Below is a small trained network, with its code and all its weights. Each question gives an input and a target symbol and asks what happens when units are switched off, that is, made to give their printed mean instead of their output.

import numpy as np


def w(rows, s, z=0):
    codes = np.array(rows[::2]) - 128.0
    scale = np.full(codes.shape[1], s)
    scale[-1] = z or s
    return codes * scale


def f(y):
    return np.maximum(y, 0)


def softmax(a):
    e = np.exp(a - a.max(-1, keepdims=True))
    return e / e.sum(-1, keepdims=True)


def log_softmax(a):
    a = a - a.max(-1, keepdims=True)
    return a - np.log(np.exp(a).sum(-1, keepdims=True))


def net(x, mask):
    ids = ['ΦΨαβγδζηθλμξστω'.index(c) for c in x.split()]
    T = len(ids)
    res = E[ids] + P[:T]
    u = 0
    for l in range(3):
        q, k, v = (res @ M[l].T for M in (Q, K, V))
        z = softmax(np.where(np.tri(T) > 0, q @ k.T / 2**0.5, -1e9)) @ v
        res = res + np.where(mask[u], z, O[l][:, -1]) @ O[l][:, :-1]
        u += 1
        y = f(res @ A[l][:, :-1].T + A[l][:, -1])
        res = res + np.where(mask[u : u + 4], y, B[l][:, -1]) @ B[l][:, :-1]
        u += 4
    return log_softmax(res[-1] @ U[:, :-1].T + U[:, -1])


Q, K, V, O, A, B = {}, {}, {}, {}, {}, {}
E = w([
[130,59,106,164],'Φ',
[143,34,96,135],'Ψ',
[166,111,149,174],'α',
[109,34,107,170],'β',
[189,110,114,134],'γ',
[150,77,117,159],'δ',
[165,100,92,112],'ζ',
[177,100,93,111],'η',
[163,67,80,106],'θ',
[176,103,111,145],'λ',
[164,107,144,210],'μ',
[143,44,71,87],'ξ',
[251,154,102,92],'σ',
[181,81,106,130],'τ',
[201,84,69,69],'ω',
],0.018)
P = w([
[93,224,106,178],'0',
[151,123,211,63],'1',
[224,107,101,210],'2',
[47,161,71,98],'3',
[139,58,211,74],'4',
[183,99,78,170],'5',
[26,166,50,78],'6',
[158,35,211,83],'7',
[161,98,62,149],'8',
[22,162,24,45],'9',
[181,8,224,87],'10',
[151,88,74,185],'11',
],0.013)
Q[0] = w([
[68,79,199,2],'L0H1',
[178,84,112,212],'L0H1',
],0.0053)
K[0] = w([
[32,88,106,114],'L0H1',
[101,2,103,105],'L0H1',
],0.008)
V[0] = w([
[203,94,238,153],'L0H1',
[170,2,179,139],'L0H1',
],0.0069)
O[0] = w([
[149,254,164,181,147],'L0H1',
[244,93,144,100,254],'L0H1',
],0.0087,0.0075)
A[0] = w([
[122,127,7,81,113],'L0N1',
[52,244,123,134,100],'L0N2',
[127,123,177,160,142],'L0N3',
[83,242,187,128,2],'L0N4',
],0.012,0.0046)
B[0] = w([
[182,160,121,146,254],'L0N1',
[99,215,122,99,132],'L0N2',
[110,109,106,71,165],'L0N3',
[118,101,251,121,130],'L0N4',
],0.017,0.0068)
Q[1] = w([
[131,73,157,191],'L1H1',
[103,101,254,66],'L1H1',
],0.0067)
K[1] = w([
[126,127,25,141],'L1H1',
[255,129,146,35],'L1H1',
],0.0068)
V[1] = w([
[20,19,76,43],'L1H1',
[137,120,2,116],'L1H1',
],0.0063)
O[1] = w([
[119,2,142,101,16],'L1H1',
[134,124,81,78,254],'L1H1',
],0.0076,0.0043)
A[1] = w([
[149,117,60,194,187],'L1N1',
[166,98,130,218,203],'L1N2',
[88,211,12,104,255],'L1N3',
[21,127,67,247,50],'L1N4',
],0.013,0.004)
B[1] = w([
[38,202,254,162,246],'L1N1',
[214,173,173,115,233],'L1N2',
[53,98,174,108,201],'L1N3',
[85,145,98,213,141],'L1N4',
],0.01,0.014)
Q[2] = w([
[171,50,186,85],'L2H1',
[254,120,93,175],'L2H1',
],0.0051)
K[2] = w([
[149,172,153,129],'L2H1',
[184,60,3,60],'L2H1',
],0.0066)
V[2] = w([
[190,104,73,251],'L2H1',
[165,125,203,53],'L2H1',
],0.011)
O[2] = w([
[8,185,163,100,69],'L2H1',
[30,148,93,225,252],'L2H1',
],0.015,0.011)
A[2] = w([
[123,53,121,136,229],'L2N1',
[200,117,71,194,2],'L2N2',
[83,184,145,142,151],'L2N3',
[115,136,1,107,172],'L2N4',
],0.014,0.006)
B[2] = w([
[215,144,132,113,182],'L2N1',
[61,162,101,74,223],'L2N2',
[118,85,126,86,252],'L2N3',
[93,87,157,5,148],'L2N4',
],0.013,0.016)
U = w([
[19,133,103,93,8],'Φ',
[214,104,126,177,219],'Ψ',
[203,94,159,99,111],'α',
[157,93,207,87,168],'β',
[132,119,92,141,191],'γ',
[140,108,76,169,220],'δ',
[251,19,191,165,151],'ζ',
[182,135,147,122,113],'η',
[118,144,83,140,90],'θ',
[214,142,181,157,86],'λ',
[142,86,117,88,130],'μ',
[104,220,176,175,95],'ξ',
[14,100,179,34,8],'σ',
[119,108,174,209,219],'τ',
[135,58,125,68,94],'ω',
],0.012,0.011)

Each question gives the input, a string of symbols that net reads in full, and the target symbol t.
The units are the heads (2 rows each of Q, K, V and O) and the neurons (one row each of A and B). Each row of codes is followed by its name. A weight is (code - 128) times the scale printed after its matrix; where a second scale follows, it is the last column's (O, A, B and U).
mask holds one flag per unit, layer by layer, with each layer's heads first. A switched-off unit (its flag False) gives its mean, the last column of its rows in O or B, instead of its output. The means were averaged over made-up inputs and are rounded, as every weight is.
A unit's drop is (log p(t) with every unit on - log p(t) with that unit switched off) / (log p(t) with every unit on - log p(t) with every unit switched off).
The circuit of an input: a set's keep is (log p(t) with only the set's units on - log p(t) with every unit switched off) / (log p(t) with every unit on - log p(t) with every unit switched off). Starting from the 12 units with the biggest drops (on a tie, the unit counted first), units are removed one at a time, each time the one whose removal leaves the highest keep (on an exact tie, the one counted first), for as long as the keep stays at least 0.8.
units of the circuit, in order: the units of the circuit, biggest drop first
most important unit: the unit with the biggest drop
k most important neurons of layer l: the k neurons of layer l with the biggest drops, biggest first
input ω δ η ξ η δ β ξ β β, target θ: most important unit : L2N2
input β θ β Φ β β ξ β ξ α, target σ: units of the circuit, in order : (L1N2 L1N4 L0H1)
input ω λ λ Φ β α β ξ, target ω: units of the circuit, in order : (L1N1 L1N2)
input τ β β ξ θ λ μ λ θ, target τ: units of the circuit, in order : (L1N1 L2N2 L2H1)
input δ Φ ω β, target ζ: units of the circuit, in order : (L0H1 L2H1 L1N3 L0N2)
input δ δ θ Φ, target ζ: units of the circuit, in order : (L0H1 L2H1 L1N3 L0N2)
input δ θ η λ β δ δ ξ γ ξ ξ ω, target ξ: units of the circuit, in order : (L0N1 L1N1)
input λ Φ δ σ β α λ ξ β γ ξ ξ, target τ: 3 most important neurons of layer 2 : (L2N2 L2N3 L2N4)
input Ψ σ Ψ ξ β θ, target ξ: units of the circuit, in order : (L1N1 L0N1)
input β Φ β Ψ σ Φ δ β Φ, target τ: units of the circuit, in order : (L1N1 L2N2)
input Φ Φ β γ β Ψ β, target β: 3 most important neurons of layer 1 : (L1N4 L1N3 L1N1)
input δ θ δ β β ξ ζ ω ω, target τ: units of the circuit, in order : (L1N3 L1N1 L2H1 L2N2)
input Ψ λ θ μ β β μ θ τ σ Φ, target Φ: units of the circuit, in order : (L2H1 L1N1 L1N3)
input ω ω β β Φ ξ γ Φ β η Ψ θ, target ξ: units of the circuit, in order : (L0N1 L1N1)
input Ψ β ω β η β ζ, target τ: most important unit : L0N1
input Φ ξ θ σ, target β: units of the circuit, in order : (L1N3 L1N4 L0H1 L2H1)
input ζ Ψ β τ λ ζ γ θ λ Φ β λ, target τ: units of the circuit, in order : (L1N1 L2N2 L2H1)
input θ Φ ζ, target ξ: 2 most important neurons of layer 1 : (L1N2 L1N4)
input β Φ β Ψ θ ω δ λ η λ, target σ: 2 most important neurons of layer 1 : (L1N3 L1N4)
input β δ β β ω, target σ: most important unit : L2N4
input ζ σ β β, target ω: 2 most important neurons of layer 2 : (L2N2 L2N1)
input Φ λ Φ β Ψ μ, target ξ: 2 most important neurons of layer 1 : (L1N2 L1N4)
input Ψ β ω β δ Φ α, target τ: 2 most important neurons of layer 0 : (L0N1 L0N3)
input β β Ψ δ λ λ β β η, target ξ: 2 most important neurons of layer 1 : (L1N1 L1N2)
input ω β λ θ, target θ: 2 most important neurons of layer 1 : (L1N3 L1N1)
input ξ μ δ τ β Ψ, target ξ: 2 most important neurons of layer 0 : (L0N1 L0N3)
